What can hang from each mark
G: E U
Q: W Y
E: K Q T W Y
W: M Q Z
U: G K V W
B: T W Y
Y: U W
P: K U V X
X: E G M Z
T: B U
K: U X Z
Z: B G M P
M: Q
V: B Z

Each row was made from one small tree. The marks that hang from a mark follow it in brackets, in alphabetical order. Every link used is in the known rows. Write each row's tree.
Each row is shifted at random along 4 fixed directions that mean nothing.
Known rows
G(E(W(Q) Y(U(K)))): [ -43  -11  -36 -219  122   -9  -86   -9  146  218    3   67  -94   19
  -68  -82 -206  -25 -116  282  -16  -22   33   75  186  -47  -19  161
   98  -55  127  -72   13  154  186  170   34   62  -31   95 -132   70
 -158  189  -32  174   46 -195   63 -139   80   68 -118  -25   77  133
 -245  -69 -100]
B(T(U(G)) W(M Z) Y): [  81  -36   77  186 -249  206   38  -17  134  118  142  -94  129   67
  -96  111   31  -83  -39 -170   73    3  -56   84 -299  208  116  -81
 -363  -80   99   75  -57  -79   49 -154 -204  -94  143  423  115  -40
  212    7  174 -150 -197   -4   75 -103 -199 -102   56  -82   16    6
   64   56   66]
B(T(U) W): [-119 -205  162  102   34  118  -39 -172  249 -130  132   11  154  144
  -29   57   13  -36   80  -37 -126  -16  -35  180 -139  122   94  -60
  -70   44   74  116   37   -9  171   87  -96  -89   37  210   89    3
  112   -8  175    6  -13   47   77 -152 -286 -263  133    4  -81  -40
 -100   55  147]
M(Q(W(Z(P)))): [  -2  -14   43 -254  164 -128   30   -7  -70   26   69  -29 -240    4
    2 -114 -105   36    3  129   75   -5   44 -101  152   77    9   19
  158 -174   11 -146  -10   64  -21  133   47   59  -44   17 -104  281
 -143   24 -223   47  -31 -106  -78   28  166   55  -38   77  -28   30
  -96  -10  -78]
W(Q(Y) Z(B(T(U)) G M)): [ -16  -86   75    2   41   12   51   -7  153 -110  128  -47 -118  145
  -67  -85   35  -24  176  -10 -129  -21   26   11  -89    1   66  -75
   23  -83  180  -28   28  115  132  124 -149   30   56  -61  -38  100
  -48   61   10   22 -151 -193   52  -57   36  -97  120   -3   -2   69
    0   15  109]
E(Q T(U(G V))): [  91  -31  102   44  -68  153   44  -99 -111   99  119  -84  189  -69
  115   46    8  -71  -89 -174  110  104   33   43 -199  197  135  -83
  -65   89   34  -64  -32 -112  237  -90   89  -45 -124   82   30  -91
  185   50  222  -16   -4  121  -98  -23  -64  -13   37 -327  -12   15
   -8   35 -109]
M(Q(W(Z(B(T) G(E))) Y)): [ 223  182  -75 -105   -1 -100  -13  419  154  307  -48   21  -24 -196
 -158  -63  -10   60 -141   27  194  -12   43 -268  -76 -124 -139   57
   75 -233  -26  -16  -34  -94 -235  -78 -186  -15  151  -50   -8  108
   20 -127 -304 -211  -25 -105 -111   45  -70  238 -254  138   93 -113
  146 -220  -72]
K(X(M) Z(G(E(Q)))): [  89  147  -55   60  -73  -32   -8  123 -235  127  -54   53 -287  -81
   -1  -29   62  -71   84  -94  201  165   43 -145    4 -184  -50  -59
   28  -39  116 -131   -7   69 -100 -115   94  164  -17 -553  -85  -16
  -25  159  -74  107  -22   69 -103  106  567  175  -84  -61   91   67
  233  106 -150]
W(M Z(B G(E))): [ -10   57 -111   26  -13  -98  -70  226  413   76 -137  102  -18   -4
 -169   13  -55  162  -56  341   30 -124  -23  -35  182 -195 -304  166
  109 -109  -46  122  -72   81 -272   52 -103    0  -73 -139  -14  -27
 -269   15  -51  -24   -8 -152   88  -67 -195  142 -193  262   49 -118
  -44 -179   94]
U(K(X(E) Z) W(M)): [-208 -153  165 -107  295  -32  -56 -184   85 -133   49  127 -111   73
   63   21  -84  109   78  232   44   -7  -27  120  189 -173  -57   61
  186  -45   30   27   34  149  -41  105   86    0  -61  -28    5  209
 -113  162  129  264   38   77   67  -20    9 -186   82   89  -98  -88
 -279  179   52]
B(T(U(K V(Z) W(M))) Y): [ -12   71  -27  256 -196  290  189 -231 -180  -91  -20 -174   88  149
  -36  130  200 -147  121 -299 -124    1  -75  216 -114  125  236 -137
 -603  212  232   65  -14   51  146 -211 -144   -7  152  378   49 -179
    3  209  211   18 -305 -196  195    8   21  -74  225 -159  199  210
  111  167  132]
X(E G M): [ -16  -33  141  119  128   17  -38   -7   23 -150   88   65  -54  -69
    2   36  133   49  201 -180  -31   56  -46   68  -22  -42   12 -150
  155    9  -10    9   59  -25  -29  -12  -50   16  -31 -222   53   45
   54   50    0   54  -31  141 -182    6   54 -137  108  -87  -56  -39
  108  107   32]
E(Q(W(M)) Y(U(V))): [  85  213 -131  -83  -54  107  169  -32 -156  228  -84 -174  -80  -34
  -87   13   86  -92  -14  -92  -44  -12  -59   34  -31  202  126  -53
  -86  -50  129  -37  -45   49   96 -101  -58    6  -27  251 -156 -183
  -51  169   31   -1 -129 -176   17  -71  182  197 -100 -315  276  235
  119   67 -101]
Z(B(T(U(K)) Y) G(E(Q))): [ 104   28  -17  241 -108  210    7  195  192  108   53   37  105   -4
 -100   65   89  -74   86 -164   95   37   -3   13 -224  -68   34 -134
 -275  105  120  112   -3  -51   58 -185 -147   16  114  -71   89 -209
  104   33  148  -95  -93  -17    7   21  -68   33  -28    4   90   25
  187  -30   59]
K(U(G(E) W) X(Z(B(T)))): [  70  124  -95  106  -60   19   78  142   -2  105  -43  158  -10 -135
  -67   19   28   51  -33   17  143   50   32  -70 -150 -166 -116   67
 -159   64   76   11  -84   -3 -166 -150   31   19   35 -240   84 -157
   63   31  108  -39  -59  122   60   58   45   58 -119   59   70  -88
   66  -29  -48]
Q(W Y(U(G(E(T)) K(Z)))): [ 122   82    8 -239  159  -48  -72  126  -50  391    6   73  136 -202
   32  -17 -146   38 -331   47  204   80   98 -101 -164 -146  -16  146
   33  -97   12  -76  -21  -58   68  -37   50  -20   79  206   17   92
  148  -50  -38  -51  101  114 -160  -33  -32   91 -170  -89   34 -138
 -108  -25 -210]
V(Z(G(E(T W) U) P)): [  88   81  -15  -47 -139  -12  -96   90  -34  104  -18  209  -73  -80
  -40  -29  -64   -5  -62  -48   22  153  174  -78   81  -27  -38   20
   39  -26  114 -208    9  -42   64  -20   84  164  -16 -267  -68  -90
  -67  124 -203   21  -10  -81 -206   24  279  150  -13   -5   43   82
  157  -15 -147]
X(E(Q T) M): [  18  -37    8 -202  336 -139 -142   82  243  116  -81  154  -25  -60
    2 -138 -180   99  -97  369  230    6   64 -111  176   41 -239  189
  422  -49  -97  -69  -40   10   79  187  119   31 -297 -440 -135  130
  -95   80  -79  270  175  -30   35 -137   71  155 -237   91  -42  -64
 -195 -104  -10]
Q(Y(U(K))): [  93   99  -81 -154  102   -2   26   47 -131  191   10  -46  -47  -83
   23  -67  -96  -30 -164   21  121   31   95  -81  -76  -47   46   91
  -39  -39   75 -101  -10   17  123  -46   30   48   90  146  -42   79
   16   -5  -67   -4   17  -86  -23   40  199  119  -50  -52   72   57
  -35  -16 -105]
W(M Q(Y) Z(B P(K V))): [ -20  154  -93 -147  160  -70  196   72  -14  -62  -55  -83 -305  120
 -104  -75   33   77  203  108  -86 -132  -47  -45   97   25  -12  -18
  -91  -24   55   11  -43  204 -249    6  -63   27   32   34  -99  -37
  -91   41  -70  -75 -216 -203   57   60   68  112   28   77  119   57
   79   66   35]
Q(W Y(U)): [ -37   83   -5  -27  142   35   59    0   84   56  -48  -79  188   10
 -103   98  202   33   80 -163 -265 -124 -137  135 -179   64   94  -76
  -53  -21  -12  218   40    1  -68   29 -214 -152   58  395   58 -120
   98  -94   18 -192  -79   65 -133 -151 -314 -105   -2 -172  153  -48
  118  107   68]
K(U X Z(B(W) G)): [  34  166  -92  177  -78   56   87  189   62   43  -70   36  -78  -73
 -113  127  124   12  162 -130  -19   17  -44  -83 -269 -135  -72  -64
 -193  -51   34  144  -57  -32 -367 -228  -48  -41  236 -250  110 -279
  236  -93  179 -222 -103  213  -48   91    2  -20    0   45   50 -124
  408   77   32]
Q(Y(U(V) W(Z(G)))): [ -59   37   12  -81  149   22   18   22  223   48  -38 -121   92   -1
 -119  108   61  102  -34   58 -201 -134  -27   93  -65  -33   -2   62
   99 -105   21  168  -16   45  -82   59 -170 -149   15  344   74  -39
  -57  -48   76  -97 -114   -4 -105  -88 -361  -93   43  -61   69 -117
   24   17   61]
X(M(Q(W Y(U)))): [ -25  101  -58 -205  290 -148   39  -14    2   76  -84 -122  -46    2
  -76 -101   51   26   18   80 -107  -97  -71   -7   91  101  -17   97
  158  -79   31   20   10   92   15  175  -66    6  -85   48 -112  144
 -110   30 -213   35  -27  -91  -33 -154   61   47 -127  -77  151   55
  -32   -2   -8]
Q(W(M Z)): [ 105   77   45   -2 -100   48  113   10 -151   69   86  -77 -111  -17
  -30   65  120  -54   65 -225   11   11  -72    1  -99   22  151 -167
  -93 -176   41  -49    4    3  -50 -133 -156  -18  163  338  -27   50
   41   32  -47  -93 -170  -52  -75   37   76   29   55 -152   79   84
   97  118  -48]
G(E(W) U(K(Z) V)): [  39  230 -217  -28 -172   42   29   45 -291  274 -161  -39 -180  -87
  -17   23  -38  -34 -115   -4   75  104   80  -15  107  -62  -21   70
 -217   79  206 -136  -44   99 -112 -105  108  190  -13  -76 -115 -277
 -163  222 -139  102  -20 -133   10   70  440  257  -57 -192  253  229
   58  -19 -172]
V(B(W(Q) Y) Z(G(U(K)))): [  94  145  -75  292 -234  183    5  276  141   17 -160  -78   85   23
 -182  167  131  -80   59 -268 -175  -41  -40  -20  -64  -35   72  -65
 -457   27   98  147   37  -73 -192 -326 -252    4  342  106  132 -241
  132  101   -1 -158 -268  -58  -45   64 -129   13  114  -71  162   34
  387   64   77]
G(U(V(Z(P(X))))): [-161   84  -57   25   36   -6   64 -174 -117 -207 -173    5  -70   86
   23   37   59   86   59   34 -246  -15   53  119  197   88  -19   43
 -135  187   95    6  -16  121 -131   31   88   98 -122 -100   -9 -145
 -207  170  -39  103  -95  -94  -26   14   80   -7  152    0  100   47
   45   84   58]
W(M(Q(Y(U))) Z(P)): [ -30   61  -21 -119  123  -12  168 -133  -69   -9   38  -96 -174  135
  -80  -82   78   -7  167   14 -102  -98  -54   75   55  182   71  -63
   53  -51  106  -32  -19  175  -38  130  -84   23  -89  234 -114  117
 -198   62  -38  -21 -175 -205  -24  -65  129   17   49 -103  121  149
   29  117   34]
Q(W(M Z(G)) Y): [  -4   -2   33 -188   73 -100   -6   33   59   60   57  -76 -172   45
  -43  -68  -25   39    5   56  -57  -16   -7  -45   97  -69   49  -20
  190 -255   86  -72   11   83   88   71  -82   36   56  176 -107  149
 -153  100 -139   28  -62 -160  -29  -60  162   43    8  -94   59   86
  -26   74  -19]
B(T W(M Q) Y(U(K))): [ 144  131 -159  -20 -125  111   37  108  116  273  -75  -80 -121   57
 -172  -75 -167 -109 -179  181  218  -68   32 -101  -48  123  -34  196
 -241 -112  119  -21  -98   69   59 -144 -149   29  243  201  -79   19
  -13  118   46   46 -148 -311  256  -57   92  200 -138  133  136  126
    3  -81   15]
W(M Q(Y) Z(B P)): [ 177   63    6 -208  -12  -47  121  158 -167   97  167  -28 -353  -29
  -46 -127 -123  -71    9  -17  189   45   99 -226  -12   28   94  -42
   53 -264   91 -258  -18   52   20  -86  -28  108  175   55 -135  216
   15   58 -201  -54 -180 -208  -74  169  321  165   20   23  -10  107
   52    6 -165]
Y(U(G(E) K(Z) W(Q))): [   6   72  -42   77  -53  119   77  -37 -124  112  -18  -46   30   -2
   -3   56   69  -26   -4  -56  -20  -12  -58  112   -3 -125   73    8
 -256  102  133   34  -15  113  -22  -97  -49  -15   40  179   52  -48
  -68  153  204   31 -170   26   36   43    1  -28   24 -131  110   59
  -60   93  -64]
U(K(X(E)) V W(M(Q))): [  89  148   42   22   72   97   64   28 -191   44  -18  -76  -60 -121
   42   55   92   33    7  -90  210   -3  -55   -4   50   14  -25  -17
  -86  -16  -42   -2  -29  -21 -245 -192  -14  -31   39   28   41  114
   32   95  -10   -1 -122   -4  -82  126   -7   51   -2  -20   55  -42
   47   48  -45]
T(B(W(M) Y(U(K)))): [  49   39   -8   14   35  117 -118   94  233  168  -20  -32   76  -42
 -145   87 -164  -33 -191  102  141  -41   -4   -6 -119   59  -53  154
 -231 -108  -12   95  -56  -60  -13 -124  -80 -114  182  349   48   32
  125  -43  101  -41    8  -43   68  -74 -239   -5  -80  121   12  -78
  -73  -68    6]
T(U(G(E))): [ -58   23 -158   -9  -74  -62  -51  -76   53  100 -136  -35   69   29
    6 -101  -79   79 -141  250   34  -17    6   87  187   11 -131  170
 -103  107   96    6  -73   81  104  138  125   81 -302 -140  -66 -105
 -250  143   -7   90   53 -161  153 -155  144  130 -152  -50  114   97
 -170 -108   16]
B(W(M Z) Y(U(G K(X)))): [ 186  174   -8  208 -322  274  137    0 -256  199   94 -149 -110  -25
  -28  137  124 -137   -5 -353  130   77  -37   13 -326   75  230 -184
 -504  -38  177  -35  -57  -23  -61 -374 -165   17  311  466   73  -96
  194   89  194 -132 -332   -6  -39  119  238   13  109 -262  136  156
  241  222  -91]
X(Z(M P(U))): [ -93  -23  -19 -108  271 -126    6    7   54 -128    6   83 -201   13
    0  -73  -73  106   60  175    0  -12   88  -36   71  -23 -125  105
   21   -4   -8  -26  -27   81  -93   82  140   73  -80 -363   -2  137
  -46    1 -126   61   11   71  -68    3   75  -50  -21  290  -56 -126
   -3   24    9]
X(E(K T(U(V)) W) Z(M)): [  43  -11  142  -95  139   12  -98   -9   49  178   45  126   84 -182
  -25   86 -104   45  -80   47  181   77   39   26 -158  125  -91   41
  106  -58  -61  -27    7  -84   -5   90   85  -56 -137 -224   21  -11
  223  -18 -122   25  101  122 -208 -105  -80  -37  -91   -6  -48 -170
  -34  -31  -98]
G(E(Y) U): [-110  -59   27  -13  107   14 -140   98  311   53  -43  167  182   29
 -109   81   -1   92  -14  104 -184  -84  -34  187   81   -4 -123   72
  141   17  -17  157   30   25 -107  163  -48  -47 -147   52   61 -159
  -50   33   -2  -32   87  102 -118 -192 -376  -91  -45   -4   30 -100
  -85  -46   58]
X(G M(Q) Z(B(T(U)) P)): [   4   44  -26  -54  182 -172   47   51   47  -35   16  119 -182  -80
 -103 -108 -167   52   45  190  195   35   86 -143  -30   36 -204  184
  102  -47   20 -104  -42   80  -70  147  104  150 -137 -605  -24  171
  -42  -20 -208   68   89   -4  -26  -48  214   54 -110  282  -56 -108
  -25 -158  -16]
U(K V(B)): [   4  -39   81   62    8  106   41  -56 -152 -111   74  -97  -34  -20
   95   45   21  -83  -20 -174   -4   86   84   -2   13  -93  171 -104
 -128  125  105  -96   56  -23  127 -180   40   62  162  175   36   28
   39   96   35   78  -77  -37    6  174   80  -59  184 -163    5   56
   -6   76  -73]
Y(U(G V) W(Q Z(B P))): [  99   77  -55 -224    4  -40  109   76  -17  128   40  -96 -161 -123
  -51  -43 -209   52 -237  239  151  -32  145 -164   33   57  -24  201
   24 -169   56 -148  -97   27  -21  -61   25   10   31  142  -33  135
  -74   32  -43  -15 -177 -136  -22  128  -28  129  -75   92  -15  -47
 -113 -143 -181]
Y(W(Z(G(E) M))): [  57  128  -93  111  -96   68   39   66  -60   14 -111  -77 -203   71
  -98   -7  210   19  189 -128 -130    1  -49   55   64 -150   23 -145
 -174    4  182  -15  -20  117 -108  -28 -144   87   -4  -48  -57 -116
 -231  165  -29   40 -281 -211  -12   37  257   71   56  -43  177  187
  190   88   58]
E(K(U) T(B(Y)) W(Q)): [  77  -76  107 -136   57   82  -93   48  115  200  145   99  -23  -29
 -106   -6 -184 -143  -21   34  150   30    5  -33 -148  167   64  -15
   99 -159    8  -38   -9  -64  179   11   40 -131  126   85  -58  -71
  263    7  163    5   50   75  -26  -91  -78  -37  -39 -173  -31   19
   26   18 -100]
G(U(W(M(Q(Y)) Z))): [  80   94  -34 -108   17    8   89   72 -116  121   19  -87 -128   20
  -75  -40   45  -10   34  -69    9  -46  -35  -13  105  110   51   -1
   45 -172  103  -96  -18   60  -61    8  -95   37  -38  233  -83   71
 -137  119 -131   -2 -151 -107  -39   -6  144   93   21 -186  131  169
  -16   53  -38]
Z(P(U X(E M))): [ -58   81  -11   15  281  -61   54  -75  -93 -209    2   38 -201   -4
   79  -72  153  106  221  -48   -6   13   17   36   87   17  -39  -82
  -14  112   11    3  -17   60 -120  -39   74   75 -116 -368   13   -5
   -9   63  -60   65 -109   72  -80   48  219  -28   64   57   38   -8
  146  143   46]
W(M Q(Y(U(K))) Z(B P)): [  25   19  -22 -241  212  -54   92   67   95   68   90   11 -208   53
  -78  -77 -169   26  -35  244   64 -103   59  -66   40  -17  -20  119
   85 -171   54  -69  -26  169  -27   56  -64   31   99  209  -83  226
 -124   44  -54    5 -116 -214   15   24   -2   70  -20  138   13   -1
 -137  -23  -36]
X(E(W) M(Q) Z(G(U))): [   6   12  169    7  100  -92  -56   74   29  -39  126   96 -118 -149
  -34   26   46   45  164 -135  -14  100    6  -22   50   12  -28  -66
  305 -109   39 -105   74  -13  -72   55   -5  114  -83 -408    7   98
   31   96 -274   69    9  145 -305  -15  167  -72   37  -89  -42   -9
   83   31 -113]
W(M Q(Y(U)) Z(G)): [  99  121  -45  -43  -62    4   85   94   65  133   23  -95  -94   22
 -128  -12   40  -20   16   -6  -21  -95  -39  -24  -56   15   16   21
   61 -221   52   17  -28   95  -49  -31 -195  -46  102  184  -41   63
  -58   28    8 -118 -159 -160  -51  -57   -4   89  -15  -90  102   41
  115   30    1]
V(Z(B P(K(X(G))))): [ -52  -13   63 -192  246 -210  -87  140  137  -82  -45  259 -191 -169
    6  -36 -308  191 -168  357  210   66  204 -229  120 -209 -247  272
  169 -139 -118 -104  -14  -32 -205    9  213   85   52 -461   37  299
   43  -77 -168   65  176  115 -122  113   55   26  -88  465 -213 -329
 -107  -97  -78]
V(B Z(G M)): [  94   62  -26   15  -27  -99  -81  205   61  -35 -123   46  -34 -127
  -34  -28  -85   14 -169   44   79   86  159 -228   97 -190 -128  144
  -74  -93   -1 -122   18 -115  -46 -141   39   77  131 -324   17  229
   15   -3 -243    8   -8  -97  -19  118  114  115  -71  268  -46 -138
  133 -109  -48]

Which tree is each row?
[  20   17  -72  -70   22 -146 -103  296  481  111  -99  109  -68  -14
 -185  -35 -173  150 -125  461  107 -156   -4 -100  248 -188 -335  263
  226 -233  -90   90  -72   97 -254   79 -105  -19  -22 -180  -36  126
 -250   33  -87   -3    7 -180   77  -72 -273  162 -233  344  -20 -174
 -128 -243   55] -> W(M Q Z(B G(E)))
[ 131  109   10   48 -194  219   89 -124 -183  122   12 -220   48  -32
  -59   21   39 -144  -53 -229   -4   41   -1   29 -192  230  246  -74
 -245   52  173  -62  -62  -39  248 -159  -61  -73   71  388  -36 -235
  130  110  278   13 -234 -109   -1    2   16    3  108 -446  135  203
   61   74 -118] -> E(T(B(Y(U(G V) W(Q)))))
[  93    7   -1   52  -97   84  -24   70   81  144   63   13  139  -41
  -77   25  -66  -70 -123  -58  188   18   53  -36 -255  127   -4   70
 -190  -64    7   41  -37 -112   89  -72  -65  -56   86   54   90  -23
  242 -115   10 -131   20   26   16  -76 -132    7  -62   92  -17  -93
   53  -82   22] -> B(T(U) Y)
[ -32  -83  127  165  -79   85  113 -115   52 -199  129   75  238   12
   15  109   80   -6   57 -171 -111   38   26   85 -246   91   89 -100
 -286  143   40   59   28  -89    4  -82  -57  -60   52   75  167   10
  185  -76  103 -182 -112   93  -50   21 -306 -194  123   87  -76 -149
   88   14   56] -> V(Z(B(T(U(G))) P))
[  22  198 -220 -127   66   -4  -64  225   94  318 -256  -48  -98  -11
 -159   -2   12   82  -86  171  -71  -61   -6   11  168   85 -171  118
  -18  -40   90   23  -56   94 -229   99  -54   50 -226  -42 -159 -182
 -253  190 -233   75  -34 -194  -44 -147   85  271 -218 -117  299  132
   40  -81  -29] -> G(E(Q(Y) W(Z(M))) U(V))
[  77    8   94 -186  214  -35  -45  188   14   27  109    0 -170  -23
  -56   -9  -13   58   35  -66    1   20   83 -107 -105  -90   10  -29
   60 -246   17  -82   16  -11  -97   17  -76   -9  111   20   39  247
   73  -49 -188 -106 -154    9 -258   68  -11  -53   64  201  -71 -129
  139   55  -49] -> Q(Y(W(Z(G M P))))
[ -73   76 -171   47  -32  -26  129 -147 -144 -168 -208 -151 -114   54
   47 -104   38   -2  -33   78 -174   45   87    0  248   -2    7   65
 -243  217  221 -128  -55   70  100  -79  169  142  -73 -173 -114  -58
 -245  267   27  194 -157 -266  251   60  339  101   50 -124  162  190
   65   30   23] -> K(U(G V(B Z(M))))
[  30   13   42 -104   73  -98   13  -52 -233   30   28   16 -254  -13
   34  -95  -49  -69   36   82  202   51   10  -96  116   52  -31    9
  189  -55   33 -139   21   78  -37   67  120  103  -54 -327 -108  188
  -54  113 -157  144    1   12  -23   53  408   62  -69  -25   17   58
   24   52 -110] -> E(K(X(M(Q))))
[-137 -138   75  -74  138 -104 -105   51  426  -74    2   45   -2  114
  -80    6 -113  123   12  346 -112 -159  -38   49  176  -80 -168  149
  285 -150  -83  142   -4  126 -105  217  -86  -93  -66  -58   27  162
 -183   15   62   59   35  -29   28 -139 -357 -100  -21  176 -102 -169
 -171  -71  130] -> W(Q Z(G))
[  36  131  -20 -108  106 -132   48   74 -181  -23  -32  -43 -311  -33
  -39 -114   25   36  147  -37   -4   57   30 -142   74   -4  -36  -25
   13  -91   69 -152   -4   88 -102   64   57  166  -27 -423  -91  166
 -119   85 -317   29  -96 -110 -166   54  392   81  -31  148   47   49
  164   31  -79] -> X(Z(G M(Q(W)) P))
[   8   52  -51    0  -53   77   14  -30  -18   60  -64 -121 -116   57
 -128   21   -2  -44   59  -33  -32  -15  -46   21  -25   49  100  -61
 -204  -58  131   11  -40   47   33   -4  -84  -35   12  269  -65 -135
  -64   59   76   64 -140 -152   99  -26  121   17   57 -167  121  180
   -6   57   29] -> T(B(Y(W(Z))))
[  45  -15   44  -56   18   46 -113  246  106  242   41  204  -45 -114
 -119   62  -89   -1  -19   34   79   74   40   -8   60  -90  -50   -2
  217 -107   81  -50   43    1   45   28   49   48 -124 -261    1 -141
  -42  175  -73   68   54  173 -198  -16  125   54 -102  -93   51    9
   19   23 -158] -> X(Z(G(E(K Q Y) U(W))))
[ -41   18  -53  -28   33   50   33   91   83  164  -81   25 -172   56
 -161   36  -25  -63  158   95  -20   10  -69  -47  -16   66   -9  -82
  -90  -13  125   38   15   68  -84   19  -25   40   -7 -181 -125 -167
    6  128   -9  112  -90   -4   92  -13  215   43 -127  -20  140  123
  141   86  -32] -> E(K(Z(B(Y) M)) Q W)
[  81  153  -53  -44   30  114  181  -33 -302   91    1 -254 -174   46
   11   -9  120  -61   81 -158    9  -28  -74   28   73   49  157 -105
 -205    5  145  -88  -32  116  -51 -103  -83   34   60  356  -84   59
 -157  188  -13   38 -255 -215   54  106  218   95  107 -243  197  241
   17  108  -32] -> U(K V W(M(Q(Y)) Z))
[  97  192 -160  -11 -114  104   94   55 -217  159  -73 -107 -139  -26
  -18   66   -3   -1 -118   -4  108  -17   40    3   87   11  -11   89
 -212  -42  113  -95  -84   82 -120 -161  -26   73   21  231  -39 -109
 -193  189  -27   57 -161 -163   70   89  180  199   24 -114  190  162
  -36   -2  -58] -> G(U(K V W(M Z)))
[-143   62 -137   70  -38   32   81  -72  113 -169  -90   52 -180  204
 -125 -118  124   28  295   71 -282  -20   12   96  149  -33  -24 -120
  -77  279  258   23  -10  208   34  121    8  139 -131 -288 -103 -354
 -298  164   54   56 -143 -264  171   -9  221   47   45   17  179  224
  180   29  109] -> Z(B(T) G(E(Y)) P(V))
[ -27   37   58    6  169  -28   -5    2 -109  -58   13   41  -74   13
   40   36   54    6   78  -39   15  -15  -23   45   37    7  -53   32
   69   23   -1    8   34   85 -207   29   14   73  -18 -153   36  106
  -12   79  -76   63   -4  128 -136   -7   33  -61   44  -20   24  -42
    7   60   -9] -> G(U(K(X(M(Q)))))
[ -16  -89  225  124  -33  156  -88  -62   42   22  139  114   34   -6
  -21  109  105 -115  228 -297  -82  176  -47   90 -162  -65  170 -305
   58   45  112  -21   82  -30  132  -23  -12  -53    3  -16  -20 -151
  141   76  241   67   35  178 -176  -28   26 -152  125 -350   -8   78
  105  187  -92] -> K(Z(G(E(Q T(B) W))))
[ -83  103 -173   20  110  -19   29   31   29 -120  -81  -10 -187   71
    9  -88   72  100  113  105  -62  -47   48   43  210 -156  -98    8
 -160  198   93   64  -45  129 -102  -67  116   90  -41 -288    4 -157
 -225   81   20  -32  -77  -56   22   99  139   90   -1  150  117   31
  199   25   48] -> Z(G(E) P(U(K) V))
[  20  -64   94  -25  -22   28  -77  218  405  130   85   86  -43   11
 -211   75  -91    9    5  140   18  -98  -76    5   61  -32  -60   31
   44 -231  -16   89    0   21 -127   -5 -212  -67  154  230   -5   88
   23   41  -44  -44 -118  -66  -22  -67 -344  -29  -88  131  -27  -77
  -77  -71   -7] -> G(E(W(M Q Z(B(Y)))))
[ 120  107  -75  104  -98  118   85   -5 -146  122   17  -27   98  -24
   15   38   36  -82  -52 -149  158   33   20   17 -266   34   41  -11
 -335   72   52   12  -29  -23    9 -131  -56   -5   91   71   71  -79
  145  -45   59 -112  -24  -44   57   -7   29   69   -5   -9   89   18
   84  -36   26] -> B(T(U(K)))
[ -19  -39   17 -115   55  -14   -5  -52 -181   83   61  -15  -75  -50
  126  -28 -169    7 -157  103  155  108   88  -65   65 -158   33  109
  -91   -1  102 -160  -21   39  114  -48  168   75   12   13    7  156
  -46  127   63  166    8   69   95  116  230   -7   15   -2  -51   22
 -216   38 -142] -> U(G K(Z) W)
[  43   73  -85 -104   99 -118   81   71   19  -10 -148  -14 -107   10
  -70 -179  -51    5  -28  149  -11    6   72 -178  119   25  -83  104
  -33   17  106 -119   -7   31  -33   62  -17  106   26 -230 -144  210
 -134   52 -242   93  -60 -291  152   33  186  143 -108  195   74   67
   15 -133   39] -> V(Z(B(T) M(Q(Y))))
[  86  -61  153   90   72   54 -129  207  291  -23   54   92   -2  -35
  -72  -34   35   26   95  -53    1   53   24  -80    3  -79  -74  -78
  100  -13   20  -28   16  -87  -45  -10  -75   31   97 -223   22   90
   54    0  -23   -2  -88   10 -131   51 -148  -77   -6  161 -109  -82
   84  -70    8] -> Z(B(W) G(E(T)) M(Q))
